-0.66,+0.62,+5.20
-1.28,-3.90,+3.17
-1.68,-2.83,+2.16
-1.39,+2.67,+3.17
-0.55,-0.65,+5.41
-1.90,-1.00,+1.57
-1.15,+2.47,+4.00
-1.34,-3.82,+3.02
-1.71,+1.98,+2.08
-0.55,-0.96,+5.43
-1.54,-3.37,+2.51
-0.56,-0.30,+5.36
:
-0.66,+5.20
-1.28,+3.17
-1.68,+2.16
-1.39,+3.17
-0.55,+5.41
-1.90,+1.57
-1.15,+4.00
-1.34,+3.02
-1.71,+2.08
-0.55,+5.43
-1.54,+2.51
-0.56,+5.36

-6.39,-0.31,+0.78,+5.87,-2.43,+2.74
+4.20,-6.40,+1.87,+0.83,-6.82,+5.29
-5.72,+0.73,+7.00,-2.29,+3.45,+5.20
:
-6.39,+0.78,-2.43
+4.20,+1.87,-6.82
-5.72,+7.00,+3.45

+2.35,+0.60,+2.74,-0.79,-3.30,-0.83,+2.53,-2.96,-2.23,-1.47,-0.20,+2.09,+1.39
+1.32,+1.24,-0.28,-2.51,-1.29,+1.97,+1.09,-1.23,+0.35,-3.49,+0.61,+0.84,+1.48
+1.42,-3.24,+0.52,+1.17,+2.12,-0.61,+1.78,-0.36,+1.66,+0.88,-1.82,+0.62,-3.19
-1.64,+3.64,-0.15,+1.58,-0.04,-6.12,-1.31,-1.46,-2.41,+2.02,+2.84,-2.39,+4.05
+0.56,-0.69,+0.16,-1.84,-0.62,+3.60,+0.24,+0.50,+1.00,-2.10,-0.71,+1.29,-0.92
+3.05,-1.43,+0.28,+5.34,-5.42,-2.60,+3.73,-0.63,-5.95,+5.17,-2.89,+0.18,-0.16
:
+2.35,+2.74,-3.30,+2.53,-2.23,-0.20,+1.39
+1.32,-0.28,-1.29,+1.09,+0.35,+0.61,+1.48
+1.42,+0.52,+2.12,+1.78,+1.66,-1.82,-3.19
-1.64,-0.15,-0.04,-1.31,-2.41,+2.84,+4.05
+0.56,+0.16,-0.62,+0.24,+1.00,-0.71,-0.92
+3.05,+0.28,-5.42,+3.73,-5.95,-2.89,-0.16

-1.22,-0.33,-0.18,-0.15,+0.36,+2.13,-3.73,-1.28,+0.73,+0.88
-0.70,+3.29,-0.49,+0.00,-1.52,+2.18,+3.25,+1.02,+3.46,-1.48
-0.34,+4.68,+1.38,+6.90,+0.12,-0.83,+0.81,+1.40,-6.87,+0.72
-2.60,+4.13,+1.20,+1.59,-0.28,-1.89,+0.70,-0.51,+1.30,-0.72
+1.58,-4.64,-1.24,+1.62,+0.08,-0.63,+2.85,+1.24,+1.30,+0.66
-1.44,+3.64,-0.59,-1.79,-1.42,+2.53,+1.69,+0.62,-1.16,+1.00
+2.55,-0.42,+0.73,-0.46,+2.13,+0.43,+0.54,-1.61,-0.75,-1.18
-1.79,-0.84,+0.34,+2.00,+2.17,+1.05,-0.41,+1.02,+0.47,+2.35
-3.06,+0.68,-0.56,-0.20,-2.00,+1.55,+4.08,-2.35,-5.11,+0.85
:
-1.22,-0.18,+0.36,-3.73,+0.73
-0.70,-0.49,-1.52,+3.25,+3.46
-0.34,+1.38,+0.12,+0.81,-6.87
-2.60,+1.20,-0.28,+0.70,+1.30
+1.58,-1.24,+0.08,+2.85,+1.30
-1.44,-0.59,-1.42,+1.69,-1.16
+2.55,+0.73,+2.13,+0.54,-0.75
-1.79,+0.34,+2.17,-0.41,+0.47
-3.06,-0.56,-2.00,+4.08,-5.11

+4.34,+0.00,+0.95,+5.35,+1.79,+2.66,+0.53,+0.87
+4.91,+3.30,+1.20,+0.00,+1.65,+0.00,+0.23,+0.68
+6.16,+2.47,+1.06,+4.94,+1.60,+2.43,-0.04,+0.29
+3.99,+4.48,+1.34,+4.56,+1.90,+2.67,+0.02,+0.39
:
+4.34,+0.95,+1.79,+0.53
+4.91,+1.20,+1.65,+0.23
+6.16,+1.06,+1.60,-0.04
+3.99,+1.34,+1.90,+0.02

-1.79,-5.52,+3.22,+4.45,+0.34,+3.73,-1.01,+6.36,+0.28
-3.44,-0.70,+2.09,-1.86,-1.78,-3.99,+2.32,-0.49,+2.26
-1.55,-0.98,+1.29,-1.41,-2.16,-2.60,+2.62,-2.67,+2.05
-3.00,-0.34,+1.97,-1.92,-2.23,-3.90,+2.13,-0.28,+2.84
+0.51,-2.82,+1.62,+2.91,-1.70,-0.05,+3.20,-2.90,-0.03
-0.97,-1.82,+4.06,+4.51,+1.00,+2.46,+0.38,+7.39,+0.98
+0.06,-4.11,+2.65,+1.50,+0.11,+2.60,+3.21,-2.02,+4.60
+1.82,-1.56,-0.54,+2.91,-0.31,-0.37,+0.15,+0.96,+3.66
-0.01,-1.83,+1.27,+3.01,-0.57,+1.20,-2.62,+0.61,+1.13
:
-1.79,+3.22,+0.34,-1.01,+0.28
-3.44,+2.09,-1.78,+2.32,+2.26
-1.55,+1.29,-2.16,+2.62,+2.05
-3.00,+1.97,-2.23,+2.13,+2.84
+0.51,+1.62,-1.70,+3.20,-0.03
-0.97,+4.06,+1.00,+0.38,+0.98
+0.06,+2.65,+0.11,+3.21,+4.60
+1.82,-0.54,-0.31,+0.15,+3.66
-0.01,+1.27,-0.57,-2.62,+1.13

-0.23,-4.21,+0.92,-0.65,+2.27,-0.36,-5.59,+2.21,-1.54,+3.03,+1.21
-0.55,-0.18,-2.04,+0.92,+1.02,-3.26,-1.92,-3.14,+3.62,-2.16,-2.54
+0.43,-1.37,+1.38,-0.65,-0.48,+1.13,+1.91,-0.27,-0.19,+2.71,+1.61
+1.18,+1.15,-0.20,+0.67,-0.69,+1.94,-0.12,+0.27,-2.89,-1.55,-1.31
+0.27,+1.83,+1.35,-0.69,-2.22,+1.81,+6.67,-0.31,+0.71,+1.48,+2.06
+0.06,+1.30,+1.11,-0.69,-1.77,+1.39,+5.01,-0.23,+0.29,+1.10,+1.71
:
-0.23,+0.92,+2.27,-5.59,-1.54,+1.21
-0.55,-2.04,+1.02,-1.92,+3.62,-2.54
+0.43,+1.38,-0.48,+1.91,-0.19,+1.61
+1.18,-0.20,-0.69,-0.12,-2.89,-1.31
+0.27,+1.35,-2.22,+6.67,+0.71,+2.06
+0.06,+1.11,-1.77,+5.01,+0.29,+1.71
